Here is a tiny trained network, its code and every weight. The questions are about switching its units off for an input and a target symbol, where a switched-off unit gives its printed mean instead of its output.

import numpy as np


def w(rows, s, z=0):
    codes = np.array(rows[::2]) - 128.0
    scale = np.full(codes.shape[1], s)
    scale[-1] = z or s
    return codes * scale


def f(y):
    return y / 2 * (1 + np.tanh(0.7978845608 * (y + 0.044715 * y**3)))


def softmax(a):
    e = np.exp(a - a.max(-1, keepdims=True))
    return e / e.sum(-1, keepdims=True)


def log_softmax(a):
    a = a - a.max(-1, keepdims=True)
    return a - np.log(np.exp(a).sum(-1, keepdims=True))


def net(x, mask):
    ids = ['αβγηθστφψω'.index(c) for c in x.split()]
    T = len(ids)
    res = E[ids] + P[:T]
    r = res
    for j in range(3):
        rows = slice(2 * j, 2 * j + 2)
        q, k, v = (r @ M[0][rows].T for M in (Q, K, V))
        z = softmax(np.where(np.tri(T) > 0, q @ k.T / 2**0.5, -1e9)) @ v
        o = O[0][rows]
        res = res + np.where(mask[j], z, o[:, -1]) @ o[:, :-1]
    y = f(res @ A[0][:, :-1].T + A[0][:, -1])
    res = res + np.where(mask[3:19], y, B[0][:, -1]) @ B[0][:, :-1]
    return log_softmax(res[-1] @ U[:, :-1].T + U[:, -1])


Q, K, V, O, A, B = {}, {}, {}, {}, {}, {}
E = w([
[114,143,123,133],'α',
[146,140,139,129],'β',
[51,140,68,118],'γ',
[168,89,126,154],'η',
[96,8,153,23],'θ',
[180,163,140,118],'σ',
[149,75,158,175],'τ',
[147,104,155,155],'φ',
[96,121,123,145],'ψ',
[131,83,186,180],'ω',
],0.016)
P = w([
[82,71,43,221],'0',
[154,167,138,169],'1',
[202,174,175,157],'2',
[115,193,150,151],'3',
[40,223,125,133],'4',
[46,217,188,129],'5',
[1,249,129,118],'6',
],0.0076)
Q[0] = w([
[113,184,72,98],'head 0',
[170,71,80,109],'head 0',
[134,106,201,117],'head 1',
[1,210,205,95],'head 1',
[145,140,63,31],'head 2',
[44,68,132,34],'head 2',
],0.0082)
K[0] = w([
[80,195,145,58],'head 0',
[96,139,73,59],'head 0',
[37,113,148,127],'head 1',
[86,2,187,18],'head 1',
[144,180,115,226],'head 2',
[147,247,118,209],'head 2',
],0.0078)
V[0] = w([
[64,58,139,144],'head 0',
[107,178,28,183],'head 0',
[166,223,97,190],'head 1',
[151,113,150,202],'head 1',
[52,109,89,197],'head 2',
[179,158,98,254],'head 2',
],0.0079)
O[0] = w([
[147,1,105,176,81],'head 0',
[191,178,184,183,172],'head 0',
[63,199,183,143,107],'head 1',
[114,103,195,130,166],'head 1',
[184,119,174,165,154],'head 2',
[90,140,232,178,252],'head 2',
],0.0086,0.0028)
A[0] = w([
[221,77,196,151,247],'neuron 0',
[186,177,198,130,162],'neuron 1',
[158,226,113,51,136],'neuron 2',
[149,224,50,123,201],'neuron 3',
[132,183,236,108,142],'neuron 4',
[134,164,131,20,153],'neuron 5',
[145,123,151,108,244],'neuron 6',
[163,210,144,70,144],'neuron 7',
[145,178,81,84,143],'neuron 8',
[185,87,87,115,143],'neuron 9',
[104,194,97,141,152],'neuron 10',
[120,181,174,42,32],'neuron 11',
[130,113,189,14,178],'neuron 12',
[75,232,235,133,195],'neuron 13',
[144,131,125,177,240],'neuron 14',
[255,149,163,167,255],'neuron 15',
],0.0082,0.0028)
B[0] = w([
[143,253,54,142,166],'neuron 0',
[51,68,167,122,184],'neuron 1',
[107,56,176,112,159],'neuron 2',
[86,106,184,49,157],'neuron 3',
[111,42,63,142,206],'neuron 4',
[101,60,166,125,141],'neuron 5',
[78,190,26,115,146],'neuron 6',
[78,80,139,75,162],'neuron 7',
[105,78,188,92,136],'neuron 8',
[97,137,90,191,139],'neuron 9',
[112,58,121,148,150],'neuron 10',
[206,44,99,98,145],'neuron 11',
[128,112,99,48,142],'neuron 12',
[86,55,123,211,254],'neuron 13',
[74,226,145,106,152],'neuron 14',
[28,133,94,106,179],'neuron 15',
],0.0053,0.014)
U = w([
[11,176,59,252,186],'α',
[63,27,154,142,116],'β',
[186,78,173,168,30],'γ',
[113,158,164,124,1],'η',
[168,69,72,157,113],'θ',
[99,172,160,2,211],'σ',
[150,112,120,145,68],'τ',
[101,163,63,104,105],'φ',
[131,134,96,124,111],'ψ',
[159,114,96,156,115],'ω',
],0.0069,0.0045)

Each question gives the input, a string of symbols that net reads in full, and the target symbol t.
The units are the heads (2 rows each of Q, K, V and O) and the neurons (one row each of A and B). Each row of codes is followed by its name. A weight is (code - 128) times the scale printed after its matrix; where a second scale follows, it is the last column's (O, A, B and U).
mask holds one flag per unit, heads first, then neurons. A switched-off unit (its flag False) gives its mean, the last column of its rows in O or B, instead of its output. The means were averaged over made-up inputs and are rounded, as every weight is.
A unit's drop is (log p(t) with every unit on - log p(t) with that unit switched off) / (log p(t) with every unit on - log p(t) with every unit switched off).
The circuit of an input: a set's keep is (log p(t) with only the set's units on - log p(t) with every unit switched off) / (log p(t) with every unit on - log p(t) with every unit switched off). Starting from the 12 units with the biggest drops (on a tie, the unit counted first), units are removed one at a time, each time the one whose removal leaves the highest keep (on an exact tie, the one counted first), for as long as the keep stays at least 0.8.
units of the circuit, in order: the units of the circuit, biggest drop first
most important unit: the unit with the biggest drop
k most important neurons: the k neurons with the biggest drops, biggest first
which heads matter: for each layer, one digit per head in row order, 1 if its drop is at least 0.15 and else 0, layers parted by /
drop when u is switched off: that unit's drop, to one decimal
input ψ ψ η, target α: 2 most important neurons -> [neuron 0; neuron 15]
input σ θ β, target σ: units of the circuit, in order -> [head 2; neuron 13; neuron 3]
input σ β θ σ, target σ: units of the circuit, in order -> [head 2; neuron 13; neuron 3]
input α η σ, target α: 2 most important neurons -> [neuron 0; neuron 15]
input σ σ σ β β, target β: which heads matter -> 110
input β σ σ θ, target σ: units of the circuit, in order -> [neuron 13; neuron 12]
input θ σ β, target σ: 2 most important neurons -> [neuron 13; neuron 4]
input φ φ σ, target α: units of the circuit, in order -> [head 2; neuron 0; neuron 15]
input γ σ α σ θ σ α, target σ: most important unit -> head 1
input σ α φ, target α: which heads matter -> 000
input τ η β, target α: 2 most important neurons -> [neuron 0; neuron 15]
input σ γ θ, target σ: which heads matter -> 000
input σ α β σ σ α, target β: which heads matter -> 110
input β σ σ β β, target β: most important neuron -> [neuron 0]
input α η φ, target α: 2 most important neurons -> [neuron 0; neuron 15]
input σ β τ, target α: drop when neuron 0 is switched off -> 0.2
input σ σ σ, target β: drop when head 0 is switched off -> 0.4
input α φ τ, target α: drop when neuron 0 is switched off -> 0.3
input ψ σ ω, target α: drop when neuron 3 is switched off -> 0.0
